((220, -274, -380, 352, 96, -64, -217, 253, -22, 51, -22, 300, -33, -134, -22, 47), (-610, -118, -437, 621, -22, 68, 142, 75, -595, 14, -22, 37, -141, 403, -22, 259), (-22, -298, -435, 162, -22, -22, -79, 8, -22, 372, 446, 35, -22, 45, -181, 290), (-88, -48, -370, 529, -383, -64, -138, 114, -328, 286, -17, -66, -193, 0, -22, -22), (27, -22, -320, -22, -460, 145, -417, 26, -359, -22, -48, -22, -282, -137, 10, -22), (114, -196, -365, 109, -153, -22, 10, -118, -700, 265, 319, -165, -240, 239, -39, 243), (-25, -306, -351, 415, -22, -115, -86, 229, -769, 79, 54, -22, -223, -22, -22, 306), (356, -241, -367, -22, -193, -218, -284, 275, -132, 452, -75, -81, -304, -22, -98, -22), (-398, -26, -370, -22, -225, -25, -22, 165, -619, 67, -45, 12, -51, 155, -22, 181), (-30, 133, -403, -22, -289, -551, -22, 244, -646, -22, -255, -22, 79, -22, -157, 147), (-304, -4, -423, 428, -318, -39, 74, 20, -546, 203, -22, -35, -79, 156, -22, -22))
Give the entry just right of the smallest entry.
A: 79
Give the entry just right of 403.
A: -22
The entry just left of -460: -22
Give the entry just left of 275.
A: -284
Give the entry just left of -86.
A: -115
Give the entry just right of -367.
A: -22
The entry just left of 74 -> -39
Give the minimum.
A: -769
Give the entry just right of -241.
A: -367
Give the second smallest entry.
A: -700
The 1st entry in reading order is 220
The third smallest entry: -646
The entry just right of -132 is 452
The entry just left of -551 is -289
The entry just right of 446: 35

Read these off the grid that follows.
1) Find the entry just right of 4130.
2) Find the entry just right of the largest entry.
3) Find the entry just left of 4122.
4) Find the entry just left of 5466.
5) Find the entry just left of 6314.
6) Find the entry just right of 2559.
[[6656, 4372, 5129, 4130, 5466, 8144, 8004, 4320, 4122, 7148, 6706, 7368, 8356, 5408], [2559, 9358, 3627, 8197, 3295, 6771, 7232, 6314, 5617, 6717, 7918, 7411, 8098, 8646]]
1) 5466
2) 3627
3) 4320
4) 4130
5) 7232
6) 9358

0.166,-0.505,1.291,-1.944,-1.809
0.079,-0.197,1.169,-0.333,-0.790
-0.132,-0.422,-0.788,-0.169,-0.123
-0.029,0.174,1.094,2.145,0.613
Rows and columns are numbered from 1.
Find the entry at row 3, column 3.
Answer: -0.788
Find the entry at row 3, column 2.
Answer: -0.422
Find the entry in row 2 and column 3.
Answer: 1.169
The entry at row 1, column 2: -0.505
The entry in the top-left corner: 0.166
Find the entry in the bottom-left corner.
Answer: -0.029
The entry just left of -0.422: -0.132
The entry directly below -0.422 is 0.174
The entry in row 2 and column 1: 0.079
The entry just right of 1.291 is -1.944
The entry in the bottom-right corner -> 0.613
Find the entry at row 1, column 3.
Answer: 1.291
Find the entry just right of -0.333.
Answer: -0.790
Find the entry directly above 0.613.
Answer: -0.123

M = [38, -55, 7, -16, -56, 27, 61, 47, 28, 8, -64, 15, -37]
The entry just left of the smallest entry: 8
The minimum: -64
Which number is the entry just left of the centre entry?
A: 27
Which number is the largest entry?
A: 61
Which number is the entry just right of 38?
A: -55

Read these off the matrix that follows. Rows and columns are numbered from 1.
1) Find the entry in the bottom-right corner.
2) Find the entry in row 2 and column 2.
3) Find the entry in the bottom-left corner.
4) Find the top-right entry.
5) Find the entry in row 1 and column 1.
6) Find the entry just left of 48.
49	22	45	32	56	32	30	29	65	20	46	46	40	12	5
49	22	45	32	56	32	30	29	64	20	46	46	39	12	5
65	35	56	74	33	31	59	62	24	67	74	53	36	27	52
36	40	55	46	23	55	23	26	47	28	34	35	13	32	60
13	43	33	64	25	17	42	31	29	42	10	5	78	53	22
44	48	10	15	69	65	77	59	43	36	44	38	70	19	87
39	31	50	43	37	45	26	25	59	21	36	35	29	19	36
45	40	22	27	51	56	64	59	40	47	46	41	53	23	75
42	26	56	43	39	46	19	19	70	12	36	36	23	8	29
36	10	20	13	13	38	32	72	39	82	37	49	23	32	46
1) 46
2) 22
3) 36
4) 5
5) 49
6) 44

A =
[[ 66  24  79 -21 -45  61 -62]
 [ 21  53   3 -39  38  78 -22]]
Rows and columns are numbered from 1.
The entry directly below the largest entry -> 3
Find the entry just right of the largest entry.
-21
Find the entry just right of 21.
53
The entry at row 1, column 2 is 24
The entry at row 1, column 3 -> 79
Find the entry in the top-right corner.
-62
